How the states are linked:
state | vo ve ne si bo
MM | ML CG DS FH LB
ZT | RL ZN BG CP CQ
PR | QD HC TL TM TG
CQ | DC PG HJ RN HS
CP | GT SJ DC MD RN
SN | ZH FJ HT GB ML
FZ | RH GB QC HD FD
ZL | ZS FT MJ CR HC
TN | JC DL BD CN JP
TD | BF DC CP BQ RG
FP | DS MD BQ LB CF
CZ | QC ML PF FD ZR
TG | DH NJ QQ LZ PC
QB | FS SQ QL MJ TR
RL | QR ZT BZ GT DC
ML | CZ MM TZ FQ BB
JH | HN DH TM DP QM
HS | CM CN LM RL BG
RP | SG QM BS TN PN
GR | LM JP MN BG JG
DL | TN NM PN MN HN
SG | JG RP DP JC BD
TZ | PF DS MM ZR HP
LZ | BS ZS CC PN QD
BB | ZR LB HP ZH HT
TM | ZM GJ DH RP LZ
DC | TD CQ SJ NZ CM
ZH | SQ SN GM FZ CZ
CG | MM BQ FP HP NF
HJ | SJ JC PG CM LM
LD | SC FD RZ NJ QB
ZN | ZT JG JQ SJ PG
FC | HT NH DM ML DS
HD | HC RZ LD QQ NB
PN | BD MQ NM JP ZM
GT | MB CP TD FP NZ
NH | FC BF MB MM FP
JQ | BG GP JG CQ JC
BR | MN ZM HN JG DP
HN | JP JH ZM GP RP
BD | GS PN DL GR BR
ZS | LZ ZL PC MQ PR
GB | FZ PF CZ RZ FQ
NF | LB CH CF FJ NH
DM | FJ MB NH TZ CG
FB | QL GM ZH TR GB
FJ | SN DM FC PF MM
MD | FP RG NZ NF FM
RH | MJ FZ TR HC LD
QM | RP CC LZ DL MQ
JP | GR HN BR JQ SG
MJ | PC RH FT PR SC
MQ | PN CR QD HN TM
NJ | TG NB FS ZS MJ
PC | CC MJ ZL QD TL
BQ | CG NZ MD DN CH
ZM | BR TM JH SG BS
FT | ZL TR RH TL HD
LB | BB NF DN SN FC
GJ | TM QQ TG QM ZS
CF | DN FM CH FC MB
GZ | RN LM HS BP ZT
NM | DL QD MQ BR JH
CR | MQ TL PR JH GJ
DP | GP BS RP GS DL
CM | RG HS GZ QR BZ
BG | BZ JQ ZN DC HJ
QD | NM PR CR ZM DH
FS | QQ QB NB PC FT
BP | FM BZ RL BF CP
JC | HJ TN GS HS GR
DH | JH TG GJ BS CC
DN | HP CF NF HT DM
DS | TZ FP CG BB DN
FQ | FD FH ZR QL ZH
BZ | BP BG ZT TD SJ
QL | NB FB SQ FT FZ
QC | TR CZ GB LD NR
CN | HS MN GR ZT JQ
SJ | CP HJ CQ RG GZ
HT | GM FC FJ CZ TZ
SC | TL LD HD TG FS
TL | CR SC HC DH QQ
PF | GB TZ ML NR FH
LM | GZ GR CN BZ ZN
ZR | NR BB FH SQ GM
JG | ZN SG GP HJ GS
QR | CH RL BP MB TD
RZ | HD NR FD FS QL
HP | FH DN LB GM FJ
SQ | QB ZH FB RH QC
RG | MD CM RN CH BP
BS | DP LZ QM BD NM
FH | FQ HP BB FB SN
NR | RZ ZR FQ QB FB
CH | NF QR FM DM BF
GM | FB HT SN QC PF
CC | QM PC ZS NM CR
TR | FT QC FZ SC RZ
NZ | BQ RN RG CF QR
RN | NZ GZ CM FM RL
FM | CF BP QR NH GT
MN | CN BR JP ZN GP
FD | LD FQ NR NB SQ
GS | PG BD TN LM MN
GP | JQ DP SG PG TN
NB | NJ QL QB ZL RH
PG | CQ GS JC GZ CN
MB | DM GT BF DS BQ
HC | PR HD SC GJ NJ
BF | NH TD GT CG MD
QQ | GJ FS NJ CC ZL

In the rows, 54 means zero.

The rows follow the links: the fewer symbols apart two states are, the more alike their rows tend to be.

Each row is also shifted at random along 9 hidden directions that mean nothing.

Row, then state:
62,57,54,46,54,50,48,59,42,48,59,54,53,62,53,51,51,61,49,63,56,57,43,46,59,57,50,61,61,60,62,50,49,55,47,59,56,60,53,55,48,65,47,56; state PF
61,51,54,51,49,62,60,60,54,59,58,57,62,57,50,50,51,47,51,49,51,53,58,60,55,59,49,50,52,53,49,55,50,59,61,50,70,54,62,50,50,54,60,51; state ZN
47,59,55,60,49,55,54,59,55,46,57,50,51,55,53,49,58,46,53,44,54,64,58,61,51,56,47,49,53,47,53,48,55,63,57,53,42,54,53,62,61,61,61,42; state TD
53,53,50,49,55,65,47,68,45,56,57,56,65,62,38,56,47,55,58,51,59,71,48,49,58,56,59,57,59,58,57,66,69,70,50,50,46,53,57,56,56,59,53,56; state SQ
69,56,58,54,58,46,49,45,51,47,52,53,51,51,48,51,53,63,51,69,59,67,46,50,59,65,52,60,60,62,62,53,57,50,49,56,49,71,51,57,47,61,45,52; state ML
88,51,56,47,61,46,49,55,38,46,47,50,51,49,52,52,53,62,52,65,54,67,52,47,60,48,54,55,60,56,64,47,56,55,49,55,53,70,49,63,58,60,52,54; state FC
37,56,48,61,41,66,62,73,48,58,52,57,60,65,72,56,62,35,60,48,50,38,63,63,56,33,49,52,59,45,65,46,60,62,68,53,56,49,67,43,60,54,76,62; state PG
55,58,52,52,52,57,45,80,48,56,64,56,59,70,56,59,48,58,60,46,55,61,45,45,52,40,56,61,55,51,52,50,37,54,49,61,73,44,48,58,54,65,52,52; state LD
49,66,55,52,51,57,56,57,55,49,60,51,50,52,56,49,53,53,47,47,47,64,56,57,47,61,50,46,49,48,52,54,42,59,54,54,52,54,42,65,56,58,57,44; state CM
64,63,54,57,55,45,57,51,46,47,51,51,49,52,59,48,65,48,49,52,58,62,58,60,58,61,48,53,59,55,70,44,66,58,57,56,36,77,62,53,52,57,57,45; state GT
40,67,59,71,49,52,56,48,67,43,44,47,41,53,70,55,60,48,55,51,52,60,59,60,47,48,49,56,56,49,51,43,43,44,54,55,36,56,31,65,56,55,65,46; state CH
79,37,56,43,63,49,53,67,48,62,58,53,59,60,49,61,48,58,61,42,59,56,56,47,52,40,61,57,51,56,36,45,49,56,47,54,59,45,55,53,69,50,50,49; state ZL
79,44,54,63,52,63,49,56,51,51,38,56,61,57,47,58,51,50,64,59,58,60,55,54,62,44,57,60,65,57,58,58,69,56,56,47,58,55,55,56,52,56,64,62; state TZ
24,46,55,45,58,42,48,54,45,48,65,54,46,57,60,51,56,63,54,59,57,39,47,47,58,47,50,57,56,56,55,42,49,53,47,65,60,45,61,55,62,65,44,60; state FD
28,53,53,61,56,55,55,49,64,60,57,55,54,49,56,60,56,57,60,68,56,48,54,55,53,53,59,55,50,50,56,63,61,52,59,54,49,48,60,49,61,50,52,63; state CC
45,41,56,64,50,62,59,44,65,51,46,55,52,49,54,53,58,43,60,40,52,41,69,67,55,49,52,47,54,50,41,53,62,56,60,48,59,38,57,58,60,50,67,54; state RL
71,58,55,57,49,62,55,58,44,51,41,52,61,53,49,52,48,52,52,80,51,74,51,53,60,54,51,58,62,55,69,58,58,57,60,45,54,79,47,57,46,57,64,58; state MD
75,50,57,58,62,49,47,43,65,50,50,53,45,50,58,60,53,66,59,52,56,50,53,47,51,48,62,58,54,58,43,55,45,41,43,60,55,40,37,64,58,53,47,57; state QC
23,71,55,55,55,42,55,58,57,57,66,54,50,55,68,54,59,62,48,63,52,54,48,51,49,58,52,57,47,50,63,48,33,41,56,65,65,63,52,51,48,58,45,50; state MQ
53,52,55,51,53,54,55,51,45,48,45,60,58,57,50,45,56,52,49,39,54,53,58,57,64,62,49,53,63,64,57,49,55,52,53,54,80,66,59,54,34,57,58,49; state NH
66,57,54,56,60,56,61,41,66,63,53,59,56,46,53,56,61,55,53,42,54,45,64,61,52,68,62,48,47,56,51,67,65,53,58,54,52,51,62,49,51,40,52,56; state BD
58,60,51,50,51,63,59,50,47,55,51,55,57,48,53,50,55,51,47,67,48,54,56,58,59,64,52,48,56,54,69,66,68,65,60,49,45,65,59,53,52,52,60,64; state BZ
56,51,55,53,55,57,52,53,58,61,54,59,57,59,58,60,49,62,57,64,54,41,48,47,57,50,59,62,56,60,51,60,44,43,51,58,76,45,50,49,45,52,49,68; state MJ
40,66,51,60,43,66,59,71,53,58,56,53,61,60,60,56,52,44,54,62,48,63,54,58,51,48,51,52,53,44,62,57,49,61,65,50,54,59,52,54,55,56,67,54; state CN
73,49,56,52,59,39,49,43,51,41,55,49,37,50,68,52,63,61,54,55,55,38,55,52,56,44,50,53,57,54,57,39,54,50,46,64,43,47,52,61,68,61,50,58; state LB
57,55,53,58,61,45,50,58,53,55,54,56,56,58,51,56,61,56,60,36,65,61,54,52,56,54,59,58,57,58,57,48,64,53,51,61,54,59,64,52,51,55,49,46; state TR
45,41,53,45,58,52,52,58,37,53,49,55,60,58,47,53,51,57,55,64,59,54,50,48,65,48,55,60,63,62,61,50,66,59,51,53,57,63,64,50,54,57,53,62; state FB
79,59,55,56,50,61,54,54,56,50,56,52,55,57,45,50,52,49,51,47,56,67,54,58,52,67,51,53,56,56,52,58,60,65,53,50,38,56,50,59,53,57,57,46; state BF
54,67,51,62,58,63,54,56,66,65,54,57,62,55,48,62,56,53,59,38,59,67,56,55,48,64,68,55,50,56,54,73,67,60,54,53,37,52,52,53,52,44,53,52; state TG
68,63,52,48,57,49,59,48,52,58,65,58,54,48,55,48,62,57,46,57,53,47,54,58,56,72,52,47,48,54,68,61,61,59,59,60,55,64,72,47,50,53,47,56; state JG
22,55,53,58,53,60,64,45,62,64,53,57,58,50,56,56,59,48,54,59,54,44,60,62,55,63,57,52,52,55,58,65,70,58,63,49,42,56,66,43,54,43,58,62; state DL
51,46,56,55,57,56,61,48,65,66,58,58,62,52,42,55,52,53,56,52,59,54,58,60,54,68,58,54,49,58,42,63,61,54,59,49,60,53,66,45,51,45,50,51; state NM
64,52,52,54,52,60,49,60,44,47,51,57,58,59,49,52,54,53,56,55,56,57,50,52,62,52,52,56,63,57,64,56,63,62,54,54,60,57,60,57,50,63,57,59; state FJ
35,49,52,45,48,62,49,56,46,45,63,57,53,60,47,46,50,53,50,50,52,45,50,55,59,60,46,51,60,56,54,57,57,67,50,55,62,41,60,59,53,67,54,59; state DN
69,58,50,50,45,74,48,64,50,49,56,58,57,66,55,53,48,50,54,44,47,45,50,53,56,51,52,52,60,55,54,64,51,65,49,55,62,32,46,62,52,63,62,65; state CG
59,60,52,54,58,47,54,59,60,61,69,58,53,59,60,57,62,56,56,36,58,44,55,55,50,56,57,53,48,53,52,52,51,53,54,65,57,43,65,48,58,54,47,50; state LZ

From each start, follow one symbol. Which state do you reach?
Answers are names.
new walk
51,74,52,57,57,56,52,60,57,61,55,55,57,59,59,61,55,60,53,55,55,65,47,48,50,59,62,60,53,58,63,64,51,51,50,59,43,61,44,52,47,50,50,55
ve
HD
new walk
53,41,59,60,62,49,55,54,63,61,47,54,57,48,52,63,52,58,65,52,57,59,61,54,52,41,63,56,49,51,39,50,47,42,57,52,73,51,51,56,59,46,54,50
vo
MQ
new walk
70,37,56,59,60,56,49,60,49,57,36,56,65,52,45,63,46,59,68,70,58,67,54,48,63,35,63,63,61,57,52,54,59,46,56,47,75,62,52,56,53,51,58,61
bo
QL
new walk
56,56,53,53,51,64,58,49,49,53,45,58,59,48,52,50,53,53,50,67,47,53,57,58,61,60,52,49,57,55,66,65,61,57,62,48,66,65,57,55,44,53,62,64
vo
TD
new walk
66,71,52,61,57,51,52,53,62,60,55,60,53,62,67,59,64,58,55,39,59,45,51,51,53,58,63,61,56,61,62,58,54,44,48,66,53,53,53,46,41,49,49,58
ne
HD
new walk
55,55,54,52,53,52,47,56,52,44,64,54,50,59,46,48,55,54,52,41,59,58,49,54,55,64,49,54,56,56,53,51,57,63,48,60,49,48,58,61,55,67,49,46
ve
DN
new walk
52,54,55,54,52,61,61,48,55,55,49,56,57,49,49,49,55,48,51,49,51,55,62,62,56,65,52,47,54,55,54,60,63,60,60,48,54,59,58,54,50,49,61,53
ne
CQ
new walk
74,56,55,57,55,53,51,60,44,46,37,52,52,54,62,56,54,54,57,54,50,62,57,51,58,37,55,56,62,54,60,45,49,49,51,53,61,64,39,64,52,56,64,54
ve
MB
new walk
42,49,54,53,58,52,48,65,46,52,54,50,55,56,50,59,49,59,61,65,58,69,49,47,55,41,57,60,57,52,57,50,58,59,51,53,43,57,50,59,67,60,53,55
ve
GB
new walk
47,53,53,53,44,62,60,77,42,55,48,51,58,62,72,57,50,44,57,69,43,52,57,54,54,24,48,55,57,43,60,41,39,55,63,49,65,57,47,53,63,56,74,60
ve
JC
new walk
33,56,53,58,60,54,53,55,50,55,45,57,64,57,36,52,59,50,56,32,67,76,57,57,60,71,60,57,61,65,59,58,81,63,52,51,43,74,66,51,42,50,54,41
ve
ZR
new walk
67,66,53,64,60,51,54,55,63,62,52,53,54,50,62,64,59,60,60,59,55,61,55,52,49,49,65,57,49,50,60,61,54,47,56,58,46,58,48,53,58,47,52,56
bo
CC
new walk
59,55,53,63,48,63,56,52,57,50,47,57,55,53,55,51,58,46,56,48,52,50,61,62,58,55,51,50,58,52,58,57,61,56,61,52,62,52,58,56,49,55,65,57
ne
RN
new walk
56,56,54,46,60,53,61,53,52,63,59,55,59,49,50,54,53,58,48,57,52,59,57,55,52,64,57,49,48,54,55,61,56,59,57,52,54,63,60,51,55,47,50,52
vo
MN
new walk
57,40,55,61,55,53,52,53,53,46,44,54,52,55,50,54,59,46,63,39,61,53,62,59,59,44,53,54,61,55,49,44,69,57,54,52,51,49,61,58,61,57,62,49
bo
LB
new walk
55,58,53,61,47,63,58,55,62,58,56,53,53,52,65,58,54,50,57,70,47,45,56,59,50,46,53,52,50,44,57,60,50,54,63,52,53,44,51,54,62,54,62,65
bo
GR
new walk
34,69,55,57,53,44,58,44,66,52,71,56,43,50,67,47,67,55,45,39,53,38,58,63,48,70,48,47,45,50,56,50,44,49,57,66,58,49,62,52,50,57,47,46
vo
LM
